Below are the code and all the weights of a small trained network. Each question names an input and a target symbol and asks about switching units off, where a switched-off unit gives its printed mean instead of its output.

import numpy as np


def w(rows, s, z=0):
    codes = np.array(rows[::2]) - 128.0
    scale = np.full(codes.shape[1], s)
    scale[-1] = z or s
    return codes * scale


def f(y):
    return np.maximum(y, 0)


def softmax(a):
    e = np.exp(a - a.max(-1, keepdims=True))
    return e / e.sum(-1, keepdims=True)


def log_softmax(a):
    a = a - a.max(-1, keepdims=True)
    return a - np.log(np.exp(a).sum(-1, keepdims=True))


def net(x, mask):
    ids = ['βγδεηθλξπστφψω'.index(c) for c in x.split()]
    T = len(ids)
    res = E[ids] + P[:T]
    r = res
    for j in range(2):
        rows = slice(2 * j, 2 * j + 2)
        q, k, v = (r @ M[0][rows].T for M in (Q, K, V))
        z = softmax(np.where(np.tri(T) > 0, q @ k.T / 2**0.5, -1e9)) @ v
        o = O[0][rows]
        res = res + np.where(mask[j], z, o[:, -1]) @ o[:, :-1]
    y = f(res @ A[0][:, :-1].T + A[0][:, -1])
    res = res + np.where(mask[2:6], y, B[0][:, -1]) @ B[0][:, :-1]
    return log_softmax(res[-1] @ U[:, :-1].T + U[:, -1])


Q, K, V, O, A, B = {}, {}, {}, {}, {}, {}
E = w([
[104,188,124,95,165],'β',
[151,118,109,152,151],'γ',
[102,208,134,98,160],'δ',
[162,117,104,157,161],'ε',
[116,162,76,47,122],'η',
[101,187,126,97,157],'θ',
[155,114,201,88,100],'λ',
[151,54,142,108,155],'ξ',
[78,127,108,94,112],'π',
[130,64,110,152,154],'σ',
[67,78,153,166,150],'τ',
[67,153,155,163,185],'φ',
[145,107,124,252,83],'ψ',
[99,130,91,69,232],'ω',
],0.026)
P = w([
[253,95,230,87,204],'0',
[214,109,229,108,175],'1',
[197,120,222,115,170],'2',
[175,120,207,123,166],'3',
[164,128,190,132,156],'4',
[156,127,164,139,149],'5',
[145,126,149,147,142],'6',
[135,125,129,152,132],'7',
[125,130,112,162,122],'8',
[118,133,88,165,111],'9',
[107,138,71,182,97],'10',
[101,131,48,186,88],'11',
[99,133,31,192,85],'12',
[92,132,13,198,71],'13',
],0.0066)
Q[0] = w([
[115,136,138,102,112],'head 0',
[77,152,77,145,254],'head 0',
[134,126,107,24,82],'head 1',
[103,119,145,53,81],'head 1',
],0.041)
K[0] = w([
[170,169,144,100,116],'head 0',
[61,144,5,177,134],'head 0',
[212,116,218,94,70],'head 1',
[175,136,198,99,167],'head 1',
],0.024)
V[0] = w([
[141,159,75,48,107],'head 0',
[9,6,137,89,135],'head 0',
[100,80,99,106,16],'head 1',
[156,96,74,86,144],'head 1',
],0.016)
O[0] = w([
[153,167,88,58,125,254],'head 0',
[7,96,207,70,160,160],'head 0',
[154,120,225,114,127,31],'head 1',
[147,48,135,94,79,146],'head 1',
],0.012,0.0077)
A[0] = w([
[118,121,128,215,7,215],'neuron 0',
[210,197,212,91,155,139],'neuron 1',
[117,30,77,129,175,94],'neuron 2',
[109,230,105,140,68,2],'neuron 3',
],0.012,0.0037)
B[0] = w([
[63,46,162,60,211,189],'neuron 0',
[89,71,54,164,97,225],'neuron 1',
[195,247,127,153,82,234],'neuron 2',
[114,30,209,114,112,255],'neuron 3',
],0.012)
U = w([
[146,142,104,142,199,111],'β',
[31,170,67,182,147,87],'γ',
[230,71,225,151,106,122],'δ',
[75,117,134,151,123,48],'ε',
[75,99,133,80,81,166],'η',
[118,138,133,135,159,74],'θ',
[71,60,107,240,43,114],'λ',
[186,163,254,131,63,254],'ξ',
[56,171,193,124,105,125],'π',
[92,134,146,138,130,56],'σ',
[64,183,102,160,53,80],'τ',
[103,132,141,145,141,146],'φ',
[86,103,148,154,185,96],'ψ',
[135,190,150,82,235,197],'ω',
],0.0076,0.008)

Each question gives the input, a string of symbols that net reads in full, and the target symbol t.
The units are the heads (2 rows each of Q, K, V and O) and the neurons (one row each of A and B). Each row of codes is followed by its name. A weight is (code - 128) times the scale printed after its matrix; where a second scale follows, it is the last column's (O, A, B and U).
mask holds one flag per unit, heads first, then neurons. A switched-off unit (its flag False) gives its mean, the last column of its rows in O or B, instead of its output. The means were averaged over made-up inputs and are rounded, as every weight is.
A unit's drop is (log p(t) with every unit on - log p(t) with that unit switched off) / (log p(t) with every unit on - log p(t) with every unit switched off).
The circuit of an input: a set's keep is (log p(t) with only the set's units on - log p(t) with every unit switched off) / (log p(t) with every unit on - log p(t) with every unit switched off). Starting from all 6 units, units are removed one at a time, each time the one whose removal leaves the highest keep (on an exact tie, the one counted first), for as long as the keep stays at least 0.8.
circuit, biggest first: the units of the circuit, biggest drop first
unit that matters most: the unit with the biggest drop
k most important neurons: the k neurons with the biggest drops, biggest first
heads that matter: for each layer, one digit per head in row order, 1 if its drop is at least 0.15 and else 0, layers parted by /
input ε ε η λ η σ δ η ε ψ γ, target ψ: circuit, biggest first : [neuron 0; head 0]
input σ θ δ, target δ: circuit, biggest first : [head 0; neuron 3]
input τ λ ε, target π: circuit, biggest first : [head 0; neuron 2]
input ε η ξ λ λ θ, target λ: circuit, biggest first : [neuron 1; head 0; head 1; neuron 3]
input η η η η δ ψ θ, target ψ: circuit, biggest first : [neuron 0; head 0]
input ψ β η η η δ η δ γ ε φ π δ, target π: circuit, biggest first : [head 0]
input ε η η η η β, target η: 2 most important neurons : [neuron 2; neuron 3]
input λ δ β θ τ η ω ω η σ β, target η: circuit, biggest first : [head 0; neuron 3; neuron 2]
input φ σ λ τ θ β τ θ λ ε λ ω β τ, target τ: circuit, biggest first : [neuron 2; head 1]
input δ λ β ε λ σ η γ, target ξ: circuit, biggest first : [head 1; neuron 1; neuron 2; head 0]
input τ η δ σ δ, target η: circuit, biggest first : [neuron 3; head 0; neuron 1]
input ε λ η η η σ ε η π η λ σ λ σ, target ξ: heads that matter : 01
input ε η σ λ η η ε ε γ β η λ ω, target ω: circuit, biggest first : [neuron 3; neuron 1]
input η η λ ψ ε θ λ σ ε σ λ δ, target λ: heads that matter : 11
input ε γ λ β η ψ β ψ σ, target ψ: unit that matters most : neuron 0
input λ η θ, target η: circuit, biggest first : [head 0; neuron 3; neuron 1]
input φ ξ τ, target γ: heads that matter : 01
input ξ β γ ε η ε φ ψ δ, target ψ: circuit, biggest first : [neuron 0; head 0]
input τ η β σ ξ ε η ξ ε η η ψ, target ψ: heads that matter : 00
input λ σ η ξ β η θ, target η: heads that matter : 10
input η φ ε, target γ: unit that matters most : head 1
input β β σ, target ξ: 3 most important neurons : [neuron 2; neuron 1; neuron 0]
input ψ ε ε, target ψ: heads that matter : 11
input η λ β, target λ: 3 most important neurons : [neuron 1; neuron 3; neuron 0]
input ε η ψ δ θ, target ψ: 3 most important neurons : [neuron 0; neuron 2; neuron 1]
input ε η ε η φ λ σ λ γ β β η ω, target ω: 2 most important neurons : [neuron 1; neuron 3]
